Here is a tiny trained network, its code and every weight. The questions are about switching its units off for an input and a class, where a switched-off unit gives its printed mean instead of its output.

import numpy as np


def w(rows, s, z=0):
    codes = np.array(rows[::2]) - 128.0
    scale = np.full(codes.shape[1], s)
    scale[-1] = z or s
    return codes * scale


def norm(h):
    return h / np.sqrt((h * h).mean(-1, keepdims=True) + 1e-5)


def f(y):
    return y / 2 * (1 + np.tanh(0.7978845608 * (y + 0.044715 * y**3)))


def log_softmax(a):
    a = a - a.max(-1, keepdims=True)
    return a - np.log(np.exp(a).sum(-1, keepdims=True))


def net(x, mask):
    res = np.array(x, float).reshape(1, 7) / 4 @ E
    u = 0
    for l in range(3):
        y = f(norm(res) @ A[l][:, :-1].T + A[l][:, -1])
        res = res + np.where(mask[u : u + 15], y, B[l][:, -1]) @ B[l][:, :-1]
        u += 15
    return log_softmax(norm(res)[-1] @ U[:, :-1].T + U[:, -1])


A, B = {}, {}
E = w([
[98,84,143,99,83,126,147,145,102,108,155,83],'x0',
[130,113,115,187,112,112,186,113,133,141,132,134],'x1',
[118,155,173,46,122,176,218,102,95,148,163,254],'x2',
[138,132,127,165,137,193,116,125,71,114,123,125],'x3',
[123,142,118,109,176,141,164,121,124,162,134,80],'x4',
[123,114,87,124,122,109,104,161,87,190,132,148],'x5',
[128,132,134,130,89,163,109,106,157,167,135,117],'x6',
],0.016)
A[0] = w([
[124,124,134,77,147,140,195,140,96,166,145,23,121],'L0N1',
[128,146,129,134,230,149,145,120,152,185,138,103,113],'L0N2',
[125,118,145,131,5,97,101,148,90,63,142,154,152],'L0N3',
[134,132,136,179,118,111,67,133,155,97,127,214,136],'L0N4',
[123,120,106,120,106,85,102,149,77,178,125,154,35],'L0N5',
[128,121,142,183,120,215,106,123,30,102,139,118,3],'L0N6',
[121,116,137,79,89,64,139,129,162,140,141,114,74],'L0N7',
[114,121,142,129,40,214,104,122,193,190,146,100,59],'L0N8',
[120,140,156,30,149,161,33,148,121,106,127,112,20],'L0N9',
[116,116,123,125,193,45,153,164,62,42,140,141,57],'L0N10',
[109,123,124,127,102,95,107,143,45,192,142,123,36],'L0N11',
[132,129,136,125,102,136,114,113,161,159,138,126,72],'L0N12',
[127,125,139,89,132,40,132,130,189,144,135,145,15],'L0N13',
[120,116,136,231,76,110,221,129,126,157,130,125,20],'L0N14',
[111,141,162,125,120,168,159,105,187,25,136,97,1],'L0N15',
],0.019,0.0082)
B[0] = w([
[54,32,104,95,127,170,131,59,128,142,92,92,232],'L0N1',
[92,147,88,142,158,174,99,69,185,165,81,163,207],'L0N2',
[48,11,114,88,125,175,121,56,125,148,99,88,253],'L0N3',
[84,124,112,151,170,173,87,67,179,157,76,173,226],'L0N4',
[219,109,115,115,145,136,144,152,176,165,142,133,175],'L0N5',
[110,182,67,129,55,152,184,219,154,60,70,120,207],'L0N6',
[110,147,88,139,86,144,176,183,130,83,80,123,188],'L0N7',
[198,171,162,133,69,94,125,87,57,169,64,123,220],'L0N8',
[170,129,47,110,154,64,118,85,92,38,207,157,214],'L0N9',
[210,179,160,136,48,97,115,68,54,169,71,120,216],'L0N10',
[221,81,144,116,181,138,161,167,163,151,116,124,184],'L0N11',
[157,174,115,124,112,115,131,124,110,134,94,131,145],'L0N12',
[124,181,75,117,61,141,149,196,168,79,108,132,179],'L0N13',
[177,134,54,82,154,59,115,88,98,37,198,153,206],'L0N14',
[254,75,145,108,181,136,165,172,200,166,124,115,195],'L0N15',
],0.025,0.011)
A[1] = w([
[118,61,187,160,134,126,97,170,132,114,149,156,2],'L1N1',
[101,109,162,182,154,78,65,158,139,108,119,27,103],'L1N2',
[121,108,97,221,134,65,36,144,152,123,103,6,119],'L1N3',
[119,160,109,184,120,225,137,217,84,56,113,105,42],'L1N4',
[91,218,82,74,221,125,210,121,89,182,124,25,55],'L1N5',
[73,136,209,26,132,170,208,146,74,154,175,246,119],'L1N6',
[197,73,91,135,161,120,106,231,128,247,168,129,42],'L1N7',
[166,192,191,112,84,89,107,107,55,175,96,122,42],'L1N8',
[194,127,243,152,175,143,173,111,217,64,143,83,3],'L1N9',
[118,162,107,134,93,139,144,202,135,83,118,113,100],'L1N10',
[113,124,138,143,113,148,109,124,105,168,169,142,41],'L1N11',
[95,74,174,112,118,129,151,159,75,129,187,44,24],'L1N12',
[89,118,127,153,82,140,135,131,81,127,160,79,75],'L1N13',
[110,123,133,128,154,147,89,181,108,123,111,110,90],'L1N14',
[110,103,148,117,125,130,142,147,106,125,157,79,42],'L1N15',
],0.018,0.0042)
B[1] = w([
[93,123,114,131,142,127,130,114,157,117,116,155,122],'L1N1',
[123,111,136,123,88,207,86,127,142,151,216,196,145],'L1N2',
[135,118,135,96,59,218,191,104,127,143,236,223,254],'L1N3',
[144,152,95,219,93,144,158,182,113,81,107,152,196],'L1N4',
[151,56,135,135,60,106,71,98,174,96,83,192,189],'L1N5',
[142,108,110,167,47,235,114,132,146,124,253,133,198],'L1N6',
[219,112,201,105,188,147,147,181,180,146,129,108,195],'L1N7',
[163,153,197,162,61,118,128,77,55,148,141,116,231],'L1N8',
[212,104,112,107,139,125,114,237,139,206,141,142,166],'L1N9',
[94,130,144,151,113,153,133,163,129,97,118,144,206],'L1N10',
[81,152,142,98,147,116,139,116,108,165,135,110,115],'L1N11',
[109,130,164,80,165,144,184,139,21,122,123,53,151],'L1N12',
[175,137,180,86,164,145,118,150,141,126,116,102,151],'L1N13',
[160,124,72,116,110,106,72,126,139,144,155,125,116],'L1N14',
[106,115,164,102,127,99,148,133,77,134,119,107,130],'L1N15',
],0.019,0.0063)
A[2] = w([
[95,172,124,142,160,114,107,94,165,159,90,137,152],'L2N1',
[93,105,167,99,150,93,145,157,95,124,113,55,84],'L2N2',
[68,188,127,81,34,58,162,193,224,119,133,115,41],'L2N3',
[120,101,87,175,146,25,175,106,118,101,205,154,83],'L2N4',
[132,131,97,110,150,45,96,104,110,64,203,148,63],'L2N5',
[143,172,124,98,172,135,99,129,106,81,198,123,38],'L2N6',
[157,136,115,72,117,87,90,199,128,154,129,154,113],'L2N7',
[97,119,155,112,139,129,107,145,138,170,188,136,82],'L2N8',
[113,130,163,145,130,136,158,160,109,114,182,151,104],'L2N9',
[97,184,163,99,155,102,159,121,140,69,157,130,74],'L2N10',
[99,242,163,235,204,112,56,154,179,159,167,181,169],'L2N11',
[78,132,163,147,83,155,126,144,121,160,254,147,81],'L2N12',
[125,97,146,153,146,81,118,76,117,158,134,93,69],'L2N13',
[165,106,117,108,103,147,148,105,113,117,114,142,253],'L2N14',
[114,123,152,158,155,111,130,177,127,173,80,137,89],'L2N15',
],0.021,0.0043)
B[2] = w([
[130,54,148,116,105,127,134,140,85,120,138,80,155],'L2N1',
[72,172,171,144,172,89,165,143,115,140,159,101,132],'L2N2',
[120,147,117,186,131,173,166,179,94,85,101,135,151],'L2N3',
[160,144,129,77,141,134,67,134,118,88,147,131,140],'L2N4',
[153,112,123,110,154,86,125,121,109,84,172,146,149],'L2N5',
[125,128,98,129,122,104,124,115,104,102,132,131,134],'L2N6',
[143,103,116,153,150,140,123,89,168,122,123,123,138],'L2N7',
[117,129,123,150,109,122,136,133,110,140,138,137,130],'L2N8',
[129,133,131,115,108,124,117,119,155,132,166,122,132],'L2N9',
[165,112,82,117,119,139,128,87,142,116,124,111,128],'L2N10',
[69,98,149,50,143,77,214,172,71,132,133,4,147],'L2N11',
[96,122,184,163,118,139,112,157,118,124,176,138,147],'L2N12',
[92,168,107,116,93,138,146,157,151,113,113,121,145],'L2N13',
[85,202,176,179,181,89,94,187,144,149,164,138,250],'L2N14',
[156,100,127,109,113,117,145,131,129,108,136,113,130],'L2N15',
],0.028,0.024)
U = w([
[121,184,71,162,87,157,172,212,156,63,65,144,153],'0',
[246,95,151,93,214,121,135,175,216,192,131,119,110],'1',
[159,149,83,79,167,63,70,80,87,42,203,162,173],'2',
[21,65,109,101,148,179,83,31,165,177,72,124,9],'3',
[109,145,207,145,94,166,125,159,109,147,230,143,136],'4',
[197,206,182,150,62,78,110,74,38,186,69,103,31],'5',
[83,97,156,62,150,107,183,139,74,129,118,37,254],'6',
],0.014,0.0018)

Each question gives the input, the list of numbers given to net, and the class t.
The units are the neurons (one row each of A and B). Each row of codes is followed by its name. A weight is (code - 128) times the scale printed after its matrix; where a second scale follows, it is the last column's (A, B and U).
mask holds one flag per neuron, layer by layer. A switched-off neuron (its flag False) gives its mean, the last column of its row in B, instead of its output. The means were averaged over made-up inputs and are rounded, as every weight is.
A unit's drop is (log p(t) with every unit on - log p(t) with that unit switched off) / (log p(t) with every unit on - log p(t) with every unit switched off).
The circuit of an input: a set's keep is (log p(t) with only the set's units on - log p(t) with every unit switched off) / (log p(t) with every unit on - log p(t) with every unit switched off). Starting from the 12 units with the biggest drops (on a tie, the unit counted first), units are removed one at a time, each time the one whose removal leaves the highest keep (on an exact tie, the one counted first), for as long as the keep stays at least 0.8.
units of the circuit, in order: the units of the circuit, biggest drop first
k most important neurons: the k neurons with the biggest drops, biggest first
top k neurons in layer l: the k neurons of layer l with the biggest drops, biggest first
input [-3,0,2,5,-8,6,-6], class 3: units of the circuit, in order => (L0N3)
input [7,-6,3,2,-6,3,3], class 6: units of the circuit, in order => (L0N3 L0N2 L0N4 L1N12)
input [2,-8,6,7,7,2,-4], class 2: 2 most important neurons => (L0N9 L0N3)
input [-5,-2,-7,-7,8,3,4], class 3: top 2 neurons in layer 0 => (L0N2 L0N6)
input [-6,5,-2,-8,7,-1,3], class 0: top 2 neurons in layer 0 => (L0N13 L0N3)
input [6,-4,7,-7,1,2,2], class 0: 2 most important neurons => (L0N7 L0N13)
input [5,7,-8,-6,3,-7,-2], class 4: 3 most important neurons => (L1N3 L0N9 L0N11)
input [-8,5,5,-6,-7,4,-3], class 6: 2 most important neurons => (L0N4 L2N11)
input [-5,4,3,-4,7,6,7], class 3: top 3 neurons in layer 0 => (L0N2 L0N10 L0N15)
input [7,1,3,-5,6,8,6], class 1: 2 most important neurons => (L0N11 L0N5)
input [6,-3,8,8,-6,3,7], class 0: 2 most important neurons => (L0N6 L0N10)
input [3,4,5,-2,7,8,6], class 1: 2 most important neurons => (L0N11 L0N3)
input [0,-7,3,-3,-2,6,8], class 5: top 2 neurons in layer 0 => (L0N8 L0N14)
input [1,-2,5,-3,-4,0,8], class 5: units of the circuit, in order => (L0N8)
input [-5,-2,3,-5,-5,6,-2], class 1: 2 most important neurons => (L0N5 L0N6)
input [0,-7,1,-4,5,-7,-7], class 1: top 2 neurons in layer 0 => (L0N15 L0N14)
input [-2,4,4,3,-3,4,-2], class 1: 3 most important neurons => (L0N9 L0N5 L0N11)
input [-6,-2,0,0,3,1,4], class 6: 4 most important neurons => (L0N2 L2N11 L0N3 L0N1)
input [2,8,-7,0,8,6,5], class 2: 3 most important neurons => (L0N14 L0N3 L0N4)
input [-1,-3,8,-2,2,-7,-7], class 4: units of the circuit, in order => (L1N6)
input [7,8,7,-6,1,-5,3], class 2: 2 most important neurons => (L0N14 L0N6)
input [-8,-1,3,-4,-7,4,-2], class 6: 3 most important neurons => (L2N11 L0N4 L0N1)
input [7,-4,3,1,1,7,-7], class 1: 3 most important neurons => (L0N11 L0N5 L0N8)
input [7,2,-6,5,-4,7,-3], class 1: top 3 neurons in layer 0 => (L0N11 L0N5 L0N1)
input [-8,7,-3,0,-2,-5,-6], class 6: top 4 neurons in layer 0 => (L0N4 L0N3 L0N9 L0N1)
input [-8,3,-7,-7,-7,-5,1], class 6: top 4 neurons in layer 0 => (L0N4 L0N1 L0N3 L0N6)
input [5,0,-8,2,-2,5,-6], class 4: units of the circuit, in order => (L1N3)
